Below is a small trained network, with its code and all its weights. Each question gives an input and a target symbol and asks what happens when units are switched off, that is, made to give their printed mean instead of their output.

import numpy as np


def w(rows, s, z=0):
    codes = np.array(rows[::2]) - 128.0
    scale = np.full(codes.shape[1], s)
    scale[-1] = z or s
    return codes * scale


def norm(h):
    return h / np.sqrt((h * h).mean(-1, keepdims=True) + 1e-5)


def f(y):
    return y / 2 * (1 + np.tanh(0.7978845608 * (y + 0.044715 * y**3)))


def softmax(a):
    e = np.exp(a - a.max(-1, keepdims=True))
    return e / e.sum(-1, keepdims=True)


def log_softmax(a):
    a = a - a.max(-1, keepdims=True)
    return a - np.log(np.exp(a).sum(-1, keepdims=True))


def net(x, mask):
    ids = ['Θαγμπσφω'.index(c) for c in x.split()]
    T = len(ids)
    res = E[ids] + P[:T]
    u = 0
    for l in range(3):
        q, k, v = (norm(res) @ M[l].T for M in (Q, K, V))
        z = softmax(np.where(np.tri(T) > 0, q @ k.T / 2**0.5, -1e9)) @ v
        res = res + np.where(mask[u], z, O[l][:, -1]) @ O[l][:, :-1]
        u += 1
        y = f(norm(res) @ A[l][:, :-1].T + A[l][:, -1])
        res = res + np.where(mask[u : u + 12], y, B[l][:, -1]) @ B[l][:, :-1]
        u += 12
    return log_softmax(norm(res)[-1] @ U[:, :-1].T + U[:, -1])


Q, K, V, O, A, B = {}, {}, {}, {}, {}, {}
E = w([
[152,131,100,147],'Θ',
[152,131,99,146],'α',
[152,132,101,146],'γ',
[153,138,99,158],'μ',
[196,11,104,5],'π',
[112,168,131,138],'σ',
[76,133,148,114],'φ',
[104,110,137,154],'ω',
],0.0017)
P = w([
[111,168,1,138],'0',
[85,160,41,154],'1',
[85,151,71,159],'2',
[113,131,101,168],'3',
[132,122,129,154],'4',
[150,124,153,154],'5',
[165,118,182,147],'6',
[175,114,207,154],'7',
[190,110,216,161],'8',
],0.00078)
Q[0] = w([
[64,109,128,3],'0.h0',
[169,195,226,250],'0.h0',
],0.0055)
K[0] = w([
[127,122,25,119],'0.h0',
[142,88,254,159],'0.h0',
],0.0071)
V[0] = w([
[3,147,194,135],'0.h0',
[118,244,105,40],'0.h0',
],0.0021)
O[0] = w([
[55,190,134,103,238],'0.h0',
[177,155,251,67,253],'0.h0',
],0.0025,0.0003)
A[0] = w([
[128,128,128,128,133],'0.n0',
[128,126,132,132,138],'0.n1',
[126,128,127,128,103],'0.n2',
[137,133,123,118,205],'0.n3',
[128,128,128,128,126],'0.n4',
[134,114,152,155,250],'0.n5',
[127,128,127,128,108],'0.n6',
[93,214,254,22,199],'0.n7',
[128,128,128,128,127],'0.n8',
[134,131,126,122,190],'0.n9',
[129,128,128,128,139],'0.n10',
[127,128,128,128,121],'0.n11',
],0.002,0.0002)
B[0] = w([
[128,128,128,127,129],'0.n0',
[126,127,128,124,131],'0.n1',
[129,129,127,131,123],'0.n2',
[125,123,138,119,141],'0.n3',
[128,128,128,128,128],'0.n4',
[113,133,120,71,166],'0.n5',
[129,129,127,131,124],'0.n6',
[218,2,36,153,254],'0.n7',
[128,128,128,128,128],'0.n8',
[126,126,134,119,139],'0.n9',
[128,128,129,127,130],'0.n10',
[128,128,127,129,126],'0.n11',
],0.0012,0.00049)
Q[1] = w([
[86,126,156,107],'1.h0',
[148,82,252,119],'1.h0',
],0.0042)
K[1] = w([
[161,160,151,48],'1.h0',
[76,42,205,3],'1.h0',
],0.003)
V[1] = w([
[6,173,10,129],'1.h0',
[173,83,55,141],'1.h0',
],0.0011)
O[1] = w([
[221,55,249,112,255],'1.h0',
[128,206,173,64,150],'1.h0',
],0.0011,0.00068)
A[1] = w([
[169,136,105,42,153],'1.n0',
[120,144,80,73,253],'1.n1',
[66,218,202,130,1],'1.n2',
[127,142,108,100,191],'1.n3',
[128,128,128,128,128],'1.n4',
[219,114,148,9,130],'1.n5',
[127,129,128,129,126],'1.n6',
[128,128,128,128,128],'1.n7',
[126,130,127,130,123],'1.n8',
[128,128,128,128,128],'1.n9',
[129,127,128,127,130],'1.n10',
[172,121,145,72,116],'1.n11',
],0.0014,0.00068)
B[1] = w([
[97,104,157,183,49],'1.n0',
[97,97,172,114,235],'1.n1',
[169,71,78,123,76],'1.n2',
[115,112,148,118,197],'1.n3',
[128,128,128,128,128],'1.n4',
[67,160,131,249,4],'1.n5',
[128,129,127,128,128],'1.n6',
[128,128,128,128,128],'1.n7',
[129,130,126,129,125],'1.n8',
[128,128,128,128,128],'1.n9',
[128,128,129,128,128],'1.n10',
[137,145,124,158,33],'1.n11',
],0.0014,0.00019)
Q[2] = w([
[27,18,40,7],'2.h0',
[76,1,38,26],'2.h0',
],0.0025)
K[2] = w([
[115,225,57,192],'2.h0',
[148,253,39,178],'2.h0',
],0.0034)
V[2] = w([
[120,236,39,161],'2.h0',
[215,119,79,6],'2.h0',
],0.0013)
O[2] = w([
[84,99,194,189,254],'2.h0',
[253,11,193,111,121],'2.h0',
],0.0018,0.00098)
A[2] = w([
[120,149,110,125,232],'2.n0',
[129,160,99,125,229],'2.n1',
[63,157,177,106,83],'2.n2',
[61,100,176,43,91],'2.n3',
[114,157,111,133,212],'2.n4',
[144,121,82,135,147],'2.n5',
[157,48,66,3,15],'2.n6',
[13,131,69,149,15],'2.n7',
[143,130,167,132,1],'2.n8',
[134,128,128,129,81],'2.n9',
[152,52,76,154,154],'2.n10',
[129,125,104,126,148],'2.n11',
],0.0041,0.00087)
B[2] = w([
[83,84,161,78,191],'2.n0',
[62,86,158,68,202],'2.n1',
[190,101,61,95,158],'2.n2',
[79,232,125,57,58],'2.n3',
[83,74,165,88,212],'2.n4',
[117,135,102,70,123],'2.n5',
[160,69,250,232,2],'2.n6',
[140,19,86,239,146],'2.n7',
[172,133,120,218,123],'2.n8',
[128,136,116,137,108],'2.n9',
[133,166,36,3,131],'2.n10',
[117,143,119,98,111],'2.n11',
],0.0015,0.00076)
U = w([
[157,125,105,103,9],'Θ',
[150,128,105,109,1],'α',
[184,141,63,88,101],'γ',
[172,187,37,135,78],'μ',
[188,2,180,68,119],'π',
[166,182,238,231,205],'σ',
[29,177,182,14,140],'φ',
[35,45,71,192,217],'ω',
],0.0066,0.003)

Each question gives the input, a string of symbols that net reads in full, and the target symbol t.
The units are the heads (2 rows each of Q, K, V and O) and the neurons (one row each of A and B). Each row of codes is followed by its name. A weight is (code - 128) times the scale printed after its matrix; where a second scale follows, it is the last column's (O, A, B and U).
mask holds one flag per unit, layer by layer, with each layer's heads first. A switched-off unit (its flag False) gives its mean, the last column of its rows in O or B, instead of its output. The means were averaged over made-up inputs and are rounded, as every weight is.
A unit's drop is (log p(t) with every unit on - log p(t) with that unit switched off) / (log p(t) with every unit on - log p(t) with every unit switched off).
The circuit of an input: a set's keep is (log p(t) with only the set's units on - log p(t) with every unit switched off) / (log p(t) with every unit on - log p(t) with every unit switched off). Starting from the 12 units with the biggest drops (on a tie, the unit counted first), units are removed one at a time, each time the one whose removal leaves the highest keep (on an exact tie, the one counted first), for as long as the keep stays at least 0.8.
units of the circuit, in order: the units of the circuit, biggest drop first
most important unit: the unit with the biggest drop
k most important neurons: the k neurons with the biggest drops, biggest first
k most important neurons of layer l: the k neurons of layer l with the biggest drops, biggest first
drop of u: that unit's drop, to one decimal
input σ σ γ ω α Θ μ Θ, target μ: most important neuron of layer 2 -> [2.n10]
input σ σ μ μ, target σ: 3 most important neurons of layer 2 -> [2.n7, 2.n2, 2.n3]
input μ σ σ Θ, target σ: units of the circuit, in order -> [0.n7, 0.h0]
input μ ω Θ σ γ α ω Θ, target ω: 2 most important neurons -> [0.n7, 2.n7]
input φ Θ ω φ Θ φ α ω σ, target ω: units of the circuit, in order -> [0.h0, 2.n7]
input Θ σ σ ω μ α, target ω: 4 most important neurons -> [0.n7, 1.n2, 2.n3, 2.n2]
input σ φ σ σ α, target σ: 2 most important neurons -> [2.n10, 2.n3]
input σ ω σ σ γ φ Θ ω φ, target ω: units of the circuit, in order -> [0.h0, 2.n7, 2.h0]
input μ φ μ ω ω φ, target ω: units of the circuit, in order -> [2.n7, 0.h0]
input γ γ σ γ α, target σ: 2 most important neurons -> [0.n7, 1.n2]
input σ σ σ, target σ: 3 most important neurons -> [0.n7, 2.n10, 1.n2]
input γ σ σ, target σ: 3 most important neurons -> [0.n7, 2.n10, 2.n7]
input Θ γ σ ω γ γ μ, target μ: 4 most important neurons -> [2.n10, 1.n5, 2.n7, 2.n6]
input ω μ σ φ ω μ σ φ Θ, target φ: most important unit -> 2.h0
input α μ σ μ γ, target σ: 2 most important neurons -> [0.n7, 1.n2]
input π Θ μ γ γ ω γ, target ω: 2 most important neurons -> [0.n7, 2.n7]
input σ μ γ μ φ σ σ, target φ: 2 most important neurons of layer 1 -> [1.n5, 1.n2]
input π γ σ σ γ, target σ: 2 most important neurons -> [0.n7, 2.n2]
input σ ω σ, target ω: 2 most important neurons -> [2.n7, 0.n7]
input α α μ σ σ Θ, target σ: units of the circuit, in order -> [0.n7]
input σ γ γ σ μ γ γ, target μ: 3 most important neurons of layer 2 -> [2.n10, 2.n7, 2.n6]
input γ φ σ ω σ γ α ω μ, target ω: drop of 0.h0 -> 1.4
